Below are the code and all the weights of a small trained network. Each question names an input and a class and asks about switching units off, where a switched-off unit gives its printed mean instead of its output.

import numpy as np


def w(rows, s, z=0):
    codes = np.array(rows[::2]) - 128.0
    scale = np.full(codes.shape[1], s)
    scale[-1] = z or s
    return codes * scale


def norm(h):
    return h / np.sqrt((h * h).mean(-1, keepdims=True) + 1e-5)


def f(y):
    return y / 2 * (1 + np.tanh(0.7978845608 * (y + 0.044715 * y**3)))


def log_softmax(a):
    a = a - a.max(-1, keepdims=True)
    return a - np.log(np.exp(a).sum(-1, keepdims=True))


def net(x, mask):
    res = np.array(x, float).reshape(1, 6) / 4 @ E
    u = 0
    for l in range(4):
        y = f(norm(res) @ A[l][:, :-1].T + A[l][:, -1])
        res = res + np.where(mask[u : u + 7], y, B[l][:, -1]) @ B[l][:, :-1]
        u += 7
    return log_softmax(norm(res)[-1] @ U[:, :-1].T + U[:, -1])


A, B = {}, {}
E = w([
[194,119,191,76,142],'x0',
[110,137,70,151,221],'x1',
[112,135,149,107,199],'x2',
[39,156,132,93,124],'x3',
[94,201,62,100,160],'x4',
[140,2,84,133,111],'x5',
],0.0071)
A[0] = w([
[1,120,140,109,178,106],'L0N0',
[164,83,90,120,76,254],'L0N1',
[54,112,99,105,139,64],'L0N2',
[96,148,133,96,23,138],'L0N3',
[191,170,157,152,23,173],'L0N4',
[207,196,155,110,68,76],'L0N5',
[77,133,27,97,143,57],'L0N6',
],0.0095,0.004)
B[0] = w([
[243,161,180,214,86,215],'L0N0',
[64,66,105,108,80,237],'L0N1',
[168,149,161,209,101,148],'L0N2',
[78,182,121,135,60,213],'L0N3',
[14,81,156,214,255,254],'L0N4',
[35,160,180,108,180,189],'L0N5',
[123,174,64,162,117,173],'L0N6',
],0.0083,0.005)
A[1] = w([
[169,164,250,183,48,66],'L1N0',
[213,208,138,26,226,52],'L1N1',
[140,236,2,90,171,97],'L1N2',
[39,40,84,185,172,109],'L1N3',
[89,157,183,107,145,1],'L1N4',
[213,135,120,193,94,79],'L1N5',
[176,184,37,156,170,110],'L1N6',
],0.0088,0.0025)
B[1] = w([
[127,197,135,75,36,194],'L1N0',
[225,218,118,2,249,182],'L1N1',
[204,78,140,226,153,188],'L1N2',
[219,158,64,81,143,255],'L1N3',
[111,95,146,185,153,147],'L1N4',
[142,103,140,25,188,159],'L1N5',
[168,104,60,199,117,182],'L1N6',
],0.0078,0.0057)
A[2] = w([
[9,149,188,107,158,131],'L2N0',
[133,212,148,175,103,66],'L2N1',
[106,91,114,150,96,142],'L2N2',
[88,134,143,175,84,94],'L2N3',
[88,108,189,170,159,67],'L2N4',
[132,125,165,183,110,120],'L2N5',
[194,178,167,84,235,3],'L2N6',
],0.011,0.0047)
B[2] = w([
[168,149,108,179,195,255],'L2N0',
[139,47,189,91,57,187],'L2N1',
[77,134,180,84,196,175],'L2N2',
[118,226,92,63,145,168],'L2N3',
[131,134,169,193,131,159],'L2N4',
[154,176,128,97,95,153],'L2N5',
[122,166,102,2,189,217],'L2N6',
],0.0082,0.0052)
A[3] = w([
[125,8,122,123,136,64],'L3N0',
[178,140,86,168,158,163],'L3N1',
[115,117,92,102,177,131],'L3N2',
[122,70,110,78,83,128],'L3N3',
[123,167,163,165,181,139],'L3N4',
[159,117,78,95,207,102],'L3N5',
[163,146,117,128,109,253],'L3N6',
],0.013,0.0022)
B[3] = w([
[140,47,188,122,111,235],'L3N0',
[178,82,95,104,79,228],'L3N1',
[83,77,103,55,41,192],'L3N2',
[49,54,220,147,255,192],'L3N3',
[152,136,181,209,178,236],'L3N4',
[91,146,114,76,68,252],'L3N5',
[135,62,146,106,97,185],'L3N6',
],0.008,0.0049)
U = w([
[141,207,175,115,37,138],'0',
[85,8,170,98,158,182],'1',
[83,183,183,218,197,213],'2',
[189,182,112,9,198,163],'3',
[14,160,61,128,93,3],'4',
[231,132,45,222,97,89],'5',
[150,59,66,79,92,38],'6',
],0.017,0.0043)

Each question gives the input, the list of numbers given to net, and the class t.
The units are the neurons (one row each of A and B). Each row of codes is followed by its name. A weight is (code - 128) times the scale printed after its matrix; where a second scale follows, it is the last column's (A, B and U).
mask holds one flag per neuron, layer by layer. A switched-off neuron (its flag False) gives its mean, the last column of its row in B, instead of its output. The means were averaged over made-up inputs and are rounded, as every weight is.
A unit's drop is (log p(t) with every unit on - log p(t) with that unit switched off) / (log p(t) with every unit on - log p(t) with every unit switched off).
The circuit of an input: a set's keep is (log p(t) with only the set's units on - log p(t) with every unit switched off) / (log p(t) with every unit on - log p(t) with every unit switched off). Starting from the 12 units with the biggest drops (on a tie, the unit counted first), units are removed one at a time, each time the one whose removal leaves the highest keep (on an exact tie, the one counted first), for as long as the keep stays at least 0.8.
circuit, biggest first: the units of the circuit, biggest drop first
unit that matters most: the unit with the biggest drop
k most important neurons: the k neurons with the biggest drops, biggest first
k most important neurons of layer l: the k neurons of layer l with the biggest drops, biggest first
input [0,-2,-1,-8,-5,-1], class 1: circuit, biggest first : L0N0; L0N1
input [-6,0,1,7,3,-5], class 0: 2 most important neurons of layer 2 : L2N1; L2N0
input [7,0,-4,-5,2,2], class 1: 3 most important neurons : L1N1; L0N1; L2N0
input [-3,3,6,2,-6,-5], class 3: circuit, biggest first : L0N4
input [-7,0,-1,8,2,-8], class 0: circuit, biggest first : L0N4; L0N0
input [-5,4,7,-2,0,-8], class 3: 3 most important neurons : L1N1; L2N6; L0N4
input [1,1,-7,-8,3,5], class 1: circuit, biggest first : L0N1; L3N3
input [4,5,7,4,-4,5], class 3: circuit, biggest first : L2N6; L0N4
input [4,-7,3,8,-3,4], class 0: circuit, biggest first : L0N3; L1N0
input [-5,-1,-4,4,3,-8], class 0: 3 most important neurons : L2N1; L0N4; L0N0
input [-6,-5,1,-4,8,-6], class 5: circuit, biggest first : L1N2; L3N1
input [0,3,-8,-3,4,-7], class 2: 2 most important neurons of layer 0 : L0N5; L0N4
input [8,-4,-5,-8,0,2], class 1: 2 most important neurons : L0N1; L1N3
input [-4,4,5,-3,3,-4], class 5: 3 most important neurons : L1N6; L1N2; L0N6
input [0,-5,1,-5,8,0], class 2: unit that matters most : L0N5
input [-5,-4,4,6,7,-6], class 0: circuit, biggest first : L2N1; L0N0
input [-5,6,-2,-7,3,4], class 6: 3 most important neurons : L0N1; L3N4; L2N0
input [3,0,-7,-8,7,-8], class 2: 2 most important neurons : L0N4; L0N5
input [-4,8,-6,4,-7,0], class 6: 2 most important neurons : L1N5; L0N4
input [-7,-6,-5,2,0,6], class 4: 2 most important neurons : L0N3; L2N1
input [-3,0,3,8,-4,-8], class 0: unit that matters most : L0N0
input [1,3,1,6,2,7], class 5: 2 most important neurons of layer 0 : L0N6; L0N2
input [0,8,-7,4,-7,-4], class 0: 3 most important neurons of layer 1 : L1N0; L1N1; L1N3
input [0,-7,-7,-8,-3,1], class 1: 3 most important neurons : L0N1; L0N0; L1N3
